Below are the code and all the weights of a small trained network. Each question names an input and a class and asks about switching units off, where a switched-off unit gives its printed mean instead of its output.

import numpy as np


def w(rows, s, z=0):
    codes = np.array(rows[::2]) - 128.0
    scale = np.full(codes.shape[1], s)
    scale[-1] = z or s
    return codes * scale


def norm(h):
    return h / np.sqrt((h * h).mean(-1, keepdims=True) + 1e-5)


def f(y):
    return y / 2 * (1 + np.tanh(0.7978845608 * (y + 0.044715 * y**3)))


def log_softmax(a):
    a = a - a.max(-1, keepdims=True)
    return a - np.log(np.exp(a).sum(-1, keepdims=True))


def net(x, mask):
    res = np.array(x, float).reshape(1, 5) / 4 @ E
    u = 0
    for l in range(4):
        y = f(norm(res) @ A[l][:, :-1].T + A[l][:, -1])
        res = res + np.where(mask[u : u + 4], y, B[l][:, -1]) @ B[l][:, :-1]
        u += 4
    return log_softmax(norm(res)[-1] @ U[:, :-1].T + U[:, -1])


A, B = {}, {}
E = w([
[143,50,93,104,112,190,113],'x0',
[188,86,160,54,175,81,46],'x1',
[177,84,112,103,255,126,180],'x2',
[132,121,124,120,121,112,137],'x3',
[126,135,130,134,131,140,121],'x4',
],0.0079)
A[0] = w([
[151,113,27,121,129,189,208,2],'0.n1',
[248,154,38,143,83,68,140,122],'0.n2',
[147,154,74,78,118,96,2,33],'0.n3',
[142,216,65,101,173,190,179,189],'0.n4',
],0.0045,0.0038)
B[0] = w([
[104,87,45,91,195,68,60,159],'0.n1',
[69,117,142,86,106,73,147,126],'0.n2',
[171,235,163,50,72,113,254,143],'0.n3',
[93,109,110,84,105,26,248,253],'0.n4',
],0.007,0.0023)
A[1] = w([
[143,153,140,112,128,127,109,52],'1.n1',
[107,90,14,119,104,154,143,82],'1.n2',
[1,131,95,187,61,143,129,252],'1.n3',
[94,182,149,161,79,77,86,71],'1.n4',
],0.0077,0.0028)
B[1] = w([
[135,182,96,144,152,101,69,121],'1.n1',
[38,110,217,131,174,191,135,178],'1.n2',
[142,45,112,216,95,45,138,254],'1.n3',
[73,124,254,93,215,165,77,174],'1.n4',
],0.0076,0.0072)
A[2] = w([
[158,72,91,104,48,182,67,193],'2.n1',
[66,97,51,212,72,133,164,4],'2.n2',
[159,119,89,133,131,111,183,128],'2.n3',
[128,138,164,83,27,127,2,94],'2.n4',
],0.009,0.0043)
B[2] = w([
[236,139,75,139,90,182,137,202],'2.n1',
[162,113,186,105,187,122,65,254],'2.n2',
[158,149,97,208,166,254,101,176],'2.n3',
[100,180,46,85,128,171,205,247],'2.n4',
],0.0093,0.0048)
A[3] = w([
[164,165,122,108,195,107,104,1],'3.n1',
[140,161,124,214,194,54,141,202],'3.n2',
[63,225,154,14,74,146,68,117],'3.n3',
[246,146,122,84,254,124,84,59],'3.n4',
],0.0087,0.0054)
B[3] = w([
[92,135,149,103,96,131,114,129],'3.n1',
[142,210,85,17,81,143,107,254],'3.n2',
[187,134,167,180,253,114,137,190],'3.n3',
[91,117,168,197,49,96,110,220],'3.n4',
],0.011,0.0066)
U = w([
[49,186,168,115,41,34,83,137],'0',
[159,190,46,63,108,179,191,252],'1',
[126,17,147,189,57,144,93,180],'2',
[45,59,80,111,229,172,152,41],'3',
[168,168,186,158,254,92,130,53],'4',
],0.017,0.0021)

Each question gives the input, the list of numbers given to net, and the class t.
The units are the neurons (one row each of A and B). Each row of codes is followed by its name. A weight is (code - 128) times the scale printed after its matrix; where a second scale follows, it is the last column's (A, B and U).
mask holds one flag per neuron, layer by layer. A switched-off neuron (its flag False) gives its mean, the last column of its row in B, instead of its output. The means were averaged over made-up inputs and are rounded, as every weight is.
A unit's drop is (log p(t) with every unit on - log p(t) with that unit switched off) / (log p(t) with every unit on - log p(t) with every unit switched off).
The circuit of an input: a set's keep is (log p(t) with only the set's units on - log p(t) with every unit switched off) / (log p(t) with every unit on - log p(t) with every unit switched off). Starting from the 12 units with the biggest drops (on a tie, the unit counted first), units are removed one at a time, each time the one whose removal leaves the highest keep (on an exact tie, the one counted first), for as long as the keep stays at least 0.8.
units of the circuit, in order: the units of the circuit, biggest drop first
unit that matters most: the unit with the biggest drop
top k neurons: the k neurons with the biggest drops, biggest first
k most important neurons of layer l: the k neurons of layer l with the biggest drops, biggest first
drop of u: that unit's drop, to one decimal
input [4,4,7,-4,3], class 2: units of the circuit, in order : (3.n4)
input [4,-6,1,0,-1], class 3: top 2 neurons : (3.n4; 1.n2)
input [0,1,-5,2,7], class 4: top 3 neurons : (1.n4; 2.n4; 3.n3)
input [7,-5,1,2,1], class 3: 2 most important neurons of layer 0 : (0.n1; 0.n4)
input [7,2,0,-1,6], class 1: top 4 neurons : (1.n3; 2.n2; 2.n1; 1.n4)
input [-8,-7,3,-3,7], class 1: top 2 neurons : (3.n2; 3.n4)
input [8,4,2,-2,8], class 2: top 3 neurons : (3.n2; 3.n4; 2.n4)
input [1,-6,5,8,-1], class 3: top 4 neurons : (1.n2; 0.n1; 2.n1; 0.n3)
input [2,8,-2,-3,-7], class 1: top 2 neurons : (2.n4; 2.n1)
input [1,8,-1,-7,1], class 1: top 3 neurons : (1.n4; 2.n4; 2.n1)
input [2,0,-7,3,-1], class 2: top 2 neurons : (1.n3; 3.n2)
input [-1,0,7,7,-7], class 1: top 2 neurons : (2.n2; 1.n4)
input [0,0,5,-1,-5], class 1: top 3 neurons : (2.n2; 1.n4; 0.n4)
input [-2,4,5,-5,8], class 0: unit that matters most : 3.n4
input [0,-2,8,-4,1], class 1: top 3 neurons : (2.n2; 3.n2; 1.n4)
input [-7,2,-2,7,-7], class 4: units of the circuit, in order : (3.n3; 1.n3)
input [1,-7,1,-2,3], class 3: top 2 neurons : (3.n4; 1.n2)
input [-7,1,-5,2,-3], class 4: units of the circuit, in order : (1.n4; 3.n3)
input [-4,1,-6,8,-4], class 4: top 4 neurons : (1.n4; 3.n3; 2.n4; 0.n4)
input [-6,2,-8,-1,3], class 4: units of the circuit, in order : (3.n3)
input [1,-8,-4,-7,7], class 2: 2 most important neurons of layer 1 : (1.n3; 1.n1)
input [2,0,-3,6,4], class 2: drop of 1.n3 : 3.4
input [8,6,0,4,1], class 1: drop of 2.n4 : 0.4
input [-2,7,-5,-5,2], class 4: drop of 3.n3 : 1.0
input [-7,6,-2,7,6], class 4: drop of 3.n3 : 1.7
